Below are the code and all the weights of a small trained network. Each question names an input and a class and asks about switching units off, where a switched-off unit gives its printed mean instead of its output.

import numpy as np


def w(rows, s, z=0):
    codes = np.array(rows[::2]) - 128.0
    scale = np.full(codes.shape[1], s)
    scale[-1] = z or s
    return codes * scale


def norm(h):
    return h / np.sqrt((h * h).mean(-1, keepdims=True) + 1e-5)


def f(y):
    return np.maximum(y, 0)


def log_softmax(a):
    a = a - a.max(-1, keepdims=True)
    return a - np.log(np.exp(a).sum(-1, keepdims=True))


def net(x, mask):
    res = np.array(x, float).reshape(1, 4) / 4 @ E
    u = 0
    for l in range(2):
        y = f(norm(res) @ A[l][:, :-1].T + A[l][:, -1])
        res = res + np.where(mask[u : u + 6], y, B[l][:, -1]) @ B[l][:, :-1]
        u += 6
    return log_softmax(norm(res)[-1] @ U[:, :-1].T + U[:, -1])


A, B = {}, {}
E = w([
[78,161,141,118,97,139,138,220,107,184,194],'x0',
[121,120,136,127,119,133,134,117,131,140,132],'x1',
[229,132,116,189,153,129,121,96,170,109,229],'x2',
[98,173,3,135,95,132,101,111,168,175,171],'x3',
],0.005)
A[0] = w([
[151,142,254,105,142,109,193,250,44,134,216,38],'0.n1',
[92,110,222,94,123,108,167,169,72,130,74,18],'0.n2',
[72,125,66,44,134,131,96,81,115,187,97,68],'0.n3',
[118,69,189,104,165,134,165,104,131,103,94,3],'0.n4',
[75,119,115,103,130,127,142,121,156,129,14,116],'0.n5',
[46,127,148,101,114,111,154,194,79,140,137,14],'0.n6',
],0.0052,0.0031)
B[0] = w([
[165,83,123,225,179,206,62,61,233,168,180,253],'0.n1',
[105,159,112,146,232,117,205,159,13,163,255,224],'0.n2',
[127,83,181,103,120,164,112,91,130,74,99,183],'0.n3',
[200,78,123,95,96,93,190,158,94,167,94,172],'0.n4',
[94,166,42,72,169,113,116,66,110,94,128,207],'0.n5',
[139,180,203,80,87,174,56,188,171,101,100,195],'0.n6',
],0.0062,0.0057)
A[1] = w([
[207,50,250,143,177,117,192,137,134,104,143,38],'1.n1',
[97,158,127,108,113,186,122,240,125,181,171,119],'1.n2',
[139,137,126,131,148,122,83,189,87,189,167,61],'1.n3',
[74,175,161,78,61,179,115,243,166,167,92,3],'1.n4',
[97,185,164,170,141,140,175,249,116,174,228,159],'1.n5',
[138,139,99,65,200,46,254,163,32,137,113,40],'1.n6',
],0.0063,0.0022)
B[1] = w([
[118,178,164,113,28,49,81,196,92,177,75,226],'1.n1',
[109,145,218,111,79,93,99,157,94,115,58,215],'1.n2',
[157,148,64,93,180,71,103,60,106,99,89,181],'1.n3',
[237,96,198,226,64,31,103,161,147,175,145,172],'1.n4',
[45,123,13,30,178,197,228,66,98,48,95,254],'1.n5',
[211,56,94,250,153,157,146,125,255,160,242,197],'1.n6',
],0.0064,0.0068)
U = w([
[190,89,113,252,173,143,137,115,194,152,178,95],'0',
[30,155,94,2,167,183,137,112,104,89,95,243],'1',
[154,175,209,132,46,31,76,183,108,146,77,7],'2',
],0.0098,0.0011)

Each question gives the input, the list of numbers given to net, and the class t.
The units are the neurons (one row each of A and B). Each row of codes is followed by its name. A weight is (code - 128) times the scale printed after its matrix; where a second scale follows, it is the last column's (A, B and U).
mask holds one flag per neuron, layer by layer. A switched-off neuron (its flag False) gives its mean, the last column of its row in B, instead of its output. The means were averaged over made-up inputs and are rounded, as every weight is.
A unit's drop is (log p(t) with every unit on - log p(t) with that unit switched off) / (log p(t) with every unit on - log p(t) with every unit switched off).
The circuit of an input: a set's keep is (log p(t) with only the set's units on - log p(t) with every unit switched off) / (log p(t) with every unit on - log p(t) with every unit switched off). Starting from all 12 units, units are removed one at a time, each time the one whose removal leaves the highest keep (on an exact tie, the one counted first), for as long as the keep stays at least 0.8.
circuit, biggest first: the units of the circuit, biggest drop first
most important unit: the unit with the biggest drop
top k neurons: the k neurons with the biggest drops, biggest first
top k neurons in layer l: the k neurons of layer l with the biggest drops, biggest first
drop of u: that unit's drop, to one decimal
input [1,8,-2,5], class 2: top 3 neurons -> 1.n5, 0.n1, 1.n4
input [3,-6,-5,6], class 2: most important unit -> 1.n4
input [-2,2,-8,0], class 0: circuit, biggest first -> 1.n6, 0.n2
input [1,-4,-2,4], class 2: top 3 neurons -> 0.n1, 1.n5, 1.n4
input [-7,6,-3,0], class 0: circuit, biggest first -> 1.n6, 0.n1
input [5,6,6,1], class 1: top 2 neurons -> 1.n5, 1.n6
input [1,-1,0,6], class 2: top 3 neurons in layer 0 -> 0.n2, 0.n1, 0.n5
input [-1,-5,0,-3], class 0: top 2 neurons in layer 0 -> 0.n2, 0.n4
input [-1,-2,4,-2], class 2: top 2 neurons -> 0.n2, 1.n1
input [0,-6,-2,-5], class 0: top 3 neurons in layer 0 -> 0.n2, 0.n4, 0.n5
input [6,-6,-5,1], class 2: top 3 neurons -> 0.n6, 1.n4, 1.n2
input [6,-8,-6,1], class 2: top 3 neurons -> 0.n6, 1.n4, 1.n2
input [-7,-3,-3,0], class 0: top 2 neurons -> 1.n5, 1.n6
input [3,4,7,7], class 1: top 2 neurons -> 0.n1, 1.n6
input [0,-1,-8,-4], class 0: top 2 neurons -> 1.n6, 0.n4
input [-4,-2,2,-7], class 2: circuit, biggest first -> 1.n1
input [2,-3,8,1], class 1: top 3 neurons -> 0.n1, 1.n6, 1.n5
input [8,-8,2,6], class 1: top 2 neurons in layer 1 -> 1.n5, 1.n1
input [-3,1,1,-3], class 2: top 2 neurons in layer 1 -> 1.n1, 1.n5
input [-1,4,4,-1], class 2: most important unit -> 0.n2
input [7,-1,7,4], class 1: drop of 1.n5 -> 0.1
input [-2,-6,-3,-3], class 0: drop of 1.n6 -> 0.8
